Below are the code and all the weights of a small trained network. Each question names an input and a class and asks about switching units off, where a switched-off unit gives its printed mean instead of its output.

import numpy as np


def w(rows, s, z=0):
    codes = np.array(rows[::2]) - 128.0
    scale = np.full(codes.shape[1], s)
    scale[-1] = z or s
    return codes * scale


def norm(h):
    return h / np.sqrt((h * h).mean(-1, keepdims=True) + 1e-5)


def f(y):
    return np.maximum(y, 0)


def log_softmax(a):
    a = a - a.max(-1, keepdims=True)
    return a - np.log(np.exp(a).sum(-1, keepdims=True))


def net(x, mask):
    res = np.array(x, float).reshape(1, 4) / 4 @ E
    u = 0
    for l in range(2):
        y = f(norm(res) @ A[l][:, :-1].T + A[l][:, -1])
        res = res + np.where(mask[u : u + 4], y, B[l][:, -1]) @ B[l][:, :-1]
        u += 4
    return log_softmax(norm(res)[-1] @ U[:, :-1].T + U[:, -1])


A, B = {}, {}
E = w([
[104,90,167,162,136,93,170,119],'x0',
[187,205,176,105,119,226,138,55],'x1',
[128,162,173,247,132,153,181,117],'x2',
[101,143,71,172,193,126,48,152],'x3',
],0.012)
A[0] = w([
[97,130,41,106,157,63,118,139,127],'L0N1',
[165,154,148,9,62,148,108,67,73],'L0N2',
[119,112,196,167,130,39,202,110,2],'L0N3',
[151,202,150,201,154,187,120,115,38],'L0N4',
],0.011,0.0069)
B[0] = w([
[109,77,64,118,116,109,58,144,237],'L0N1',
[149,172,114,49,221,161,218,198,254],'L0N2',
[90,47,133,189,106,101,204,191,183],'L0N3',
[100,165,91,177,109,136,127,2,204],'L0N4',
],0.01,0.0083)
A[1] = w([
[182,164,178,25,122,146,159,146,1],'L1N1',
[163,182,151,207,125,162,115,34,40],'L1N2',
[71,93,143,135,100,97,245,154,39],'L1N3',
[95,112,115,181,131,106,181,116,63],'L1N4',
],0.012,0.0024)
B[1] = w([
[242,147,34,14,254,186,210,135,253],'L1N1',
[4,230,100,175,98,164,67,109,249],'L1N2',
[205,93,233,152,130,139,136,105,246],'L1N3',
[188,150,170,117,75,144,101,75,207],'L1N4',
],0.01,0.0071)
U = w([
[199,181,102,7,175,176,201,105,223],'0',
[62,232,131,201,92,170,105,32,166],'1',
[179,59,235,205,73,96,174,91,7],'2',
[91,90,65,110,106,66,18,167,125],'3',
],0.015,0.0021)

Each question gives the input, the list of numbers given to net, and the class t.
The units are the neurons (one row each of A and B). Each row of codes is followed by its name. A weight is (code - 128) times the scale printed after its matrix; where a second scale follows, it is the last column's (A, B and U).
mask holds one flag per neuron, layer by layer. A switched-off neuron (its flag False) gives its mean, the last column of its row in B, instead of its output. The means were averaged over made-up inputs and are rounded, as every weight is.
A unit's drop is (log p(t) with every unit on - log p(t) with that unit switched off) / (log p(t) with every unit on - log p(t) with every unit switched off).
The circuit of an input: a set's keep is (log p(t) with only the set's units on - log p(t) with every unit switched off) / (log p(t) with every unit on - log p(t) with every unit switched off). Starting from all 8 units, units are removed one at a time, each time the one whose removal leaves the highest keep (on an exact tie, the one counted first), for as long as the keep stays at least 0.8.
units of the circuit, in order: the units of the circuit, biggest drop first
top k neurons: the k neurons with the biggest drops, biggest first
k most important neurons of layer l: the k neurons of layer l with the biggest drops, biggest first
drop of u: that unit's drop, to one decimal
input [5,5,6,-2], class 1: units of the circuit, in order : [L1N2]
input [2,-4,4,4], class 2: top 2 neurons : [L1N2, L1N4]
input [6,3,1,0], class 2: top 2 neurons : [L0N3, L1N3]
input [2,1,3,-8], class 2: top 2 neurons : [L0N3, L1N3]
input [-1,-4,4,3], class 3: 2 most important neurons of layer 1 : [L1N2, L1N3]
input [2,2,7,-4], class 1: 2 most important neurons of layer 0 : [L0N4, L0N2]
input [2,0,1,8], class 3: top 2 neurons : [L0N1, L1N2]
input [3,7,1,0], class 1: top 2 neurons : [L0N4, L1N2]
input [-6,7,4,0], class 1: drop of L1N2 : 0.2
input [0,1,-4,4], class 3: drop of L1N4 : 0.0
input [1,-8,0,-5], class 2: drop of L1N3 : 0.1
